Below is a small trained network, with its code and all its weights. Each question gives an input and a target symbol and asks what happens when units are switched off, that is, made to give their printed mean instead of their output.

import numpy as np


def w(rows, s, z=0):
    codes = np.array(rows[::2]) - 128.0
    scale = np.full(codes.shape[1], s)
    scale[-1] = z or s
    return codes * scale


def norm(h):
    return h / np.sqrt((h * h).mean(-1, keepdims=True) + 1e-5)


def f(y):
    return np.maximum(y, 0)


def softmax(a):
    e = np.exp(a - a.max(-1, keepdims=True))
    return e / e.sum(-1, keepdims=True)


def log_softmax(a):
    a = a - a.max(-1, keepdims=True)
    return a - np.log(np.exp(a).sum(-1, keepdims=True))


def net(x, mask):
    ids = ['βγηλξψω'.index(c) for c in x.split()]
    T = len(ids)
    res = E[ids] + P[:T]
    r = norm(res)
    for j in range(2):
        rows = slice(3 * j, 3 * j + 3)
        q, k, v = (r @ M[0][rows].T for M in (Q, K, V))
        z = softmax(np.where(np.tri(T) > 0, q @ k.T / 3**0.5, -1e9)) @ v
        o = O[0][rows]
        res = res + np.where(mask[j], z, o[:, -1]) @ o[:, :-1]
    y = f(norm(res) @ A[0][:, :-1].T + A[0][:, -1])
    res = res + np.where(mask[2:6], y, B[0][:, -1]) @ B[0][:, :-1]
    return log_softmax(norm(res)[-1] @ U[:, :-1].T + U[:, -1])


Q, K, V, O, A, B = {}, {}, {}, {}, {}, {}
E = w([
[188,140,116,155,76,90,151,147],'β',
[88,140,61,152,77,109,122,153],'γ',
[141,96,94,138,52,120,195,59],'η',
[194,145,94,125,132,198,102,68],'λ',
[59,207,185,3,180,47,3,216],'ξ',
[176,98,108,76,173,170,137,203],'ψ',
[140,52,140,194,115,107,109,113],'ω',
],0.0027)
P = w([
[154,69,140,106,1,228,132,164],'0',
[108,154,160,148,124,176,103,162],'1',
[163,105,103,120,60,155,141,126],'2',
[108,159,159,138,136,157,107,146],'3',
[171,98,91,127,78,117,145,117],'4',
[106,159,156,133,151,147,110,132],'5',
[177,87,70,128,94,91,152,114],'6',
[107,155,154,129,157,129,108,129],'7',
[185,90,58,118,111,71,152,114],'8',
[108,155,162,131,167,127,108,122],'9',
[187,100,39,116,128,40,162,109],'10',
[108,160,159,131,179,111,111,108],'11',
[195,90,27,108,144,18,152,105],'12',
[106,153,171,126,162,134,115,120],'13',
],0.0036)
Q[0] = w([
[111,208,168,122,117,245,165,84],'h0',
[25,111,233,232,165,206,102,168],'h0',
[154,130,226,168,169,99,180,92],'h0',
[2,189,208,77,183,202,124,119],'h1',
[141,97,122,70,89,151,53,137],'h1',
[42,119,150,145,145,236,128,64],'h1',
],0.0067)
K[0] = w([
[163,140,128,148,3,178,163,127],'h0',
[72,75,181,197,60,153,96,189],'h0',
[122,115,240,176,109,121,156,91],'h0',
[157,87,137,112,114,227,131,182],'h1',
[144,85,28,194,81,101,188,115],'h1',
[141,99,119,51,54,183,102,178],'h1',
],0.0072)
V[0] = w([
[86,90,67,90,107,142,237,241],'h0',
[203,108,64,219,178,171,128,45],'h0',
[139,71,151,141,204,199,91,190],'h0',
[251,191,169,192,153,81,109,181],'h1',
[97,253,26,136,165,84,254,137],'h1',
[193,109,250,68,117,92,179,28],'h1',
],0.0023)
O[0] = w([
[123,117,252,91,119,15,170,64,171],'h0',
[102,46,139,170,121,189,170,250,110],'h0',
[102,169,114,62,219,128,193,171,115],'h0',
[206,166,252,149,87,142,91,205,183],'h1',
[91,144,94,110,11,244,160,226,10],'h1',
[164,193,137,170,144,120,242,80,69],'h1',
],0.0024,0.0013)
A[0] = w([
[55,201,162,54,182,58,65,180,171],'n0',
[143,68,84,151,65,129,169,76,251],'n1',
[134,130,176,208,243,163,102,121,126],'n2',
[207,23,123,3,85,122,249,131,70],'n3',
],0.0028,0.0019)
B[0] = w([
[148,108,89,189,123,186,204,104,235],'n0',
[144,86,152,116,194,119,114,178,254],'n1',
[107,129,90,65,46,98,125,144,189],'n2',
[46,255,93,166,168,109,135,131,220],'n3',
],0.004,0.0031)
U = w([
[203,195,193,178,48,104,137,191,193],'β',
[37,76,85,110,66,96,43,197,34],'γ',
[73,135,77,221,79,143,220,47,120],'η',
[203,76,92,83,171,255,177,171,1],'λ',
[176,152,104,42,88,127,77,12,222],'ξ',
[29,224,169,114,230,116,103,164,74],'ψ',
[141,19,209,161,202,78,128,94,232],'ω',
],0.0052,0.00061)

Each question gives the input, a string of symbols that net reads in full, and the target symbol t.
The units are the heads (3 rows each of Q, K, V and O) and the neurons (one row each of A and B). Each row of codes is followed by its name. A weight is (code - 128) times the scale printed after its matrix; where a second scale follows, it is the last column's (O, A, B and U).
mask holds one flag per unit, heads first, then neurons. A switched-off unit (its flag False) gives its mean, the last column of its rows in O or B, instead of its output. The means were averaged over made-up inputs and are rounded, as every weight is.
A unit's drop is (log p(t) with every unit on - log p(t) with that unit switched off) / (log p(t) with every unit on - log p(t) with every unit switched off).
The circuit of an input: a set's keep is (log p(t) with only the set's units on - log p(t) with every unit switched off) / (log p(t) with every unit on - log p(t) with every unit switched off). Starting from all 6 units, units are removed one at a time, each time the one whose removal leaves the highest keep (on an exact tie, the one counted first), for as long as the keep stays at least 0.8.
units of the circuit, in order: the units of the circuit, biggest drop first
k most important neurons: the k neurons with the biggest drops, biggest first
heads that matter: for each layer, one digit per head in row order, 1 if its drop is at least 0.15 and else 0, layers parted by /
drop when u is switched off: that unit's drop, to one decimal
input β η β ω λ β ψ η γ ψ, target λ: heads that matter	00
input β η β γ β β ω η ψ, target ψ: units of the circuit, in order	[n3 h0]
input ψ λ ψ λ γ λ β ψ γ γ β γ β, target γ: heads that matter	01
input γ ψ β ω β β ψ β ξ β ω, target β: units of the circuit, in order	[h1]
input β β ξ ψ β η η β γ β η, target β: 2 most important neurons	[n0 n1]
input ω γ ψ η β γ η ω β γ η γ β, target γ: units of the circuit, in order	[h1 n0]
input λ β ω β β ω β γ β ω, target γ: units of the circuit, in order	[n2 h0]
input β β ω ψ β β ξ β ξ, target β: units of the circuit, in order	[h1 n0]
input λ ω β β ω γ ξ ω ω ξ λ β, target β: heads that matter	01
input β γ γ, target γ: heads that matter	01
input γ γ γ η ξ, target ξ: units of the circuit, in order	[h0 n3 n0]
input λ β ω γ β η β λ γ η λ λ, target ξ: units of the circuit, in order	[n2 n3]
input ω ω η ω ψ η, target ω: heads that matter	00
input ξ ψ γ η γ γ ψ ξ γ ψ, target λ: most important neuron	[n0]
input ξ η β ξ ψ β λ β η, target β: heads that matter	01
input η λ ω, target ω: 3 most important neurons	[n1 n0 n2]
input ψ η λ ω, target γ: 3 most important neurons	[n2 n0 n3]
input γ γ γ, target γ: 2 most important neurons	[n0 n1]
input γ β ψ λ β β ψ η ω ω β γ, target η: 2 most important neurons	[n0 n1]
input λ γ γ ω ψ γ ξ, target ξ: 3 most important neurons	[n1 n0 n3]
input λ β λ β λ η γ ω η ψ η ξ β γ, target η: drop when n1 is switched off	0.1
input β ω η γ λ ξ ξ η γ λ, target ξ: drop when h0 is switched off	0.0
input η η ξ ω β λ γ ξ λ β ξ β, target β: drop when h1 is switched off	0.5
